Below are the code and all the weights of a small trained network. Each question names an input and a class and asks about switching units off, where a switched-off unit gives its printed mean instead of its output.

import numpy as np


def w(rows, s, z=0):
    codes = np.array(rows[::2]) - 128.0
    scale = np.full(codes.shape[1], s)
    scale[-1] = z or s
    return codes * scale


def f(y):
    return y / 2 * (1 + np.tanh(0.7978845608 * (y + 0.044715 * y**3)))


def log_softmax(a):
    a = a - a.max(-1, keepdims=True)
    return a - np.log(np.exp(a).sum(-1, keepdims=True))


def net(x, mask):
    res = np.array(x, float).reshape(1, 7) / 4 @ E
    y = f(res @ A[0][:, :-1].T + A[0][:, -1])
    res = res + np.where(mask, y, B[0][:, -1]) @ B[0][:, :-1]
    return log_softmax(res[-1] @ U[:, :-1].T + U[:, -1])


A, B = {}, {}
E = w([
[193,149,199,93,140,205,219,36,160,129],'x0',
[136,109,118,44,161,107,59,33,72,128],'x1',
[42,96,154,205,144,187,127,80,57,55],'x2',
[138,170,123,202,103,54,130,28,187,118],'x3',
[156,154,88,139,26,81,204,140,9,131],'x4',
[85,253,200,84,77,153,85,131,138,105],'x5',
[178,182,177,199,178,147,101,141,56,228],'x6',
],0.0066)
A[0] = w([
[134,148,118,172,121,97,138,75,173,133,98],'n1',
[65,91,167,221,130,194,152,115,96,56,62],'n2',
[155,45,84,138,153,113,155,115,136,137,86],'n3',
[79,68,101,67,101,129,196,135,208,22,60],'n4',
[141,135,123,178,130,75,132,58,168,141,112],'n5',
[188,115,160,103,151,234,220,59,179,152,3],'n6',
[187,152,118,70,112,78,156,183,188,176,73],'n7',
[123,61,147,157,226,176,65,125,250,144,28],'n8',
[88,96,140,169,148,180,124,87,88,83,70],'n9',
[214,119,132,80,133,88,127,162,203,180,67],'n10',
[130,148,135,160,127,159,150,182,163,125,71],'n11',
[106,120,102,160,100,70,69,184,113,114,44],'n12',
[130,59,145,38,164,243,162,237,82,155,74],'n13',
[154,105,110,45,162,101,68,48,76,148,88],'n14',
[179,1,107,196,190,115,150,126,156,173,69],'n15',
[161,171,148,178,174,161,109,141,96,192,50],'n16',
[153,102,102,142,96,85,195,136,60,132,125],'n17',
[84,102,87,164,139,84,36,183,144,152,66],'n18',
[80,247,175,107,93,151,84,147,144,109,115],'n19',
[169,145,150,105,100,157,207,97,112,117,68],'n20',
[152,128,159,180,149,149,98,128,86,197,76],'n21',
[137,139,138,195,128,68,138,73,185,136,93],'n22',
[123,144,135,229,116,161,221,235,219,130,63],'n23',
[157,163,154,196,187,153,124,135,109,189,89],'n24',
],0.0099,0.0049)
B[0] = w([
[128,174,124,164,104,136,99,130,126,71,185],'n1',
[72,184,51,129,171,134,85,135,119,216,239],'n2',
[143,158,182,83,149,189,112,164,172,130,198],'n3',
[166,99,116,62,32,55,62,158,183,147,251],'n4',
[124,140,121,195,112,148,101,116,134,64,211],'n5',
[82,109,173,129,227,20,164,198,121,85,236],'n6',
[89,186,67,137,142,155,92,136,122,207,221],'n7',
[181,126,93,150,59,124,243,117,37,164,248],'n8',
[117,173,98,134,173,149,88,137,124,222,196],'n9',
[78,171,71,134,157,143,77,138,104,209,214],'n10',
[148,125,179,113,129,146,85,109,91,134,150],'n11',
[194,146,185,169,199,42,154,164,129,133,198],'n12',
[132,196,119,252,90,143,100,79,158,21,250],'n13',
[157,43,185,152,159,147,78,62,80,166,227],'n14',
[102,150,168,46,141,234,170,164,188,100,254],'n15',
[155,123,127,81,65,72,81,161,165,148,189],'n16',
[153,130,119,114,87,164,215,125,96,146,232],'n17',
[79,125,162,127,202,43,166,157,123,86,226],'n18',
[148,127,154,73,147,246,208,167,173,114,225],'n19',
[165,113,152,146,173,68,171,178,108,135,187],'n20',
[159,109,108,88,81,74,98,135,179,153,193],'n21',
[122,162,118,194,98,145,101,112,147,61,209],'n22',
[151,27,176,130,169,143,96,18,63,137,245],'n23',
[136,101,100,84,62,78,85,143,164,114,205],'n24',
],0.019,0.007)
U = w([
[124,134,162,150,213,26,174,178,125,107,148],'0',
[92,180,62,134,171,144,88,128,114,206,88],'1',
[174,97,117,78,51,68,85,136,185,131,102],'2',
[147,143,177,71,151,227,173,145,187,111,67],'3',
[144,179,122,229,103,135,104,95,140,49,77],'4',
[148,40,173,129,164,143,87,38,71,145,233],'5',
[185,141,89,146,68,118,254,124,46,158,253],'6',
[64,84,76,111,117,130,187,95,118,101,72],'7',
],0.0084,0.004)

Each question gives the input, the list of numbers given to net, and the class t.
The units are the neurons (one row each of A and B). Each row of codes is followed by its name. A weight is (code - 128) times the scale printed after its matrix; where a second scale follows, it is the last column's (A, B and U).
mask holds one flag per neuron, in row order. A switched-off neuron (its flag False) gives its mean, the last column of its row in B, instead of its output. The means were averaged over made-up inputs and are rounded, as every weight is.
A unit's drop is (log p(t) with every unit on - log p(t) with that unit switched off) / (log p(t) with every unit on - log p(t) with every unit switched off).
The circuit of an input: a set's keep is (log p(t) with only the set's units on - log p(t) with every unit switched off) / (log p(t) with every unit on - log p(t) with every unit switched off). Starting from the 12 units with the biggest drops (on a tie, the unit counted first), units are removed one at a time, each time the one whose removal leaves the highest keep (on an exact tie, the one counted first), for as long as the keep stays at least 0.8.
units of the circuit, in order: the units of the circuit, biggest drop first
most important unit: the unit with the biggest drop
top k neurons: the k neurons with the biggest drops, biggest first
drop when u is switched off: that unit's drop, to one decimal
input [-3,7,7,0,-2,-3,5], class 1: units of the circuit, in order : [n9]
input [-6,-2,3,3,-7,7,0], class 3: top 3 neurons : [n19; n6; n17]
input [-1,2,-6,-4,5,8,2], class 3: top 2 neurons : [n19; n2]
input [-3,-5,-6,-6,-7,5,-5], class 6: top 3 neurons : [n8; n2; n19]
input [6,0,-3,5,-1,-5,0], class 0: top 4 neurons : [n6; n13; n19; n20]
input [-7,-4,7,5,-1,7,5], class 0: top 2 neurons : [n12; n18]
input [2,-6,-8,-7,6,-5,-8], class 1: top 3 neurons : [n7; n10; n24]
input [-6,8,5,5,-1,7,1], class 5: top 4 neurons : [n14; n15; n3; n6]
input [3,6,-6,0,6,4,-2], class 1: top 2 neurons : [n7; n23]
input [-8,4,-1,-7,-8,0,-2], class 0: top 3 neurons : [n18; n12; n17]
input [6,4,-2,-7,-3,-1,5], class 4: top 3 neurons : [n13; n18; n12]
input [-2,5,7,-4,3,-4,7], class 1: drop when n4 is switched off : 1.4
input [-7,0,-6,-1,-8,-6,7], class 6: drop when n20 is switched off : 0.1
input [6,8,-5,-1,1,2,-5], class 5: drop when n4 is switched off : 0.0
input [1,-8,-7,-3,-4,7,-3], class 5: most important unit : n23
